Each row has a name. After each piece below comes the name of the row it's from, unless a question asks for something else. Each question is about the rows just above it. Places in a row count from 1.

[ 64 -32 -48  68 -43 -22 -45] : tobak
[-23 -84 117  -5 -18 -27 -20] : Lun
[-101  116  116  116  116  118 -101] : Vave
[-23  -5 -23   6 -23 -23   5] : Rabik
What comes right after [118] in the named rows?
[-101]
Count of [-23] in Rabik:
4
Right after [-43] comes
[-22]
Times [116] occurs in Vave:
4
asked: [ 64 -32 -48  68 -43 -22 -45]
tobak
Rabik without one entry, shuffled: [ -5 -23   5 -23 -23 -23]. Gone:
[6]
Row and place where [-23 -84] starts:
Lun, 1

[-87 -90  15   5   2  11 -10   3   8   3] : divif
[  8   0  34 117 -29  -1  68   5  -7  -2] : lin
[  8   0  34 117 -29  -1  -2   4  -8  -4] : monaf
[  8   0  34 117 -29  -1   8   5  -8  -2] : dobu
[ 69 -15  69 -15  69   8 -15  69 -15  -5] : duk
Which row holds [  8   0  34 117 -29  -1  -2   4  -8  -4]?
monaf
Shuffled lin with one entry gone: [-29  34  68 117  -1   0  -7  -2   8], missing
[5]
Times [69] occurs in duk:
4

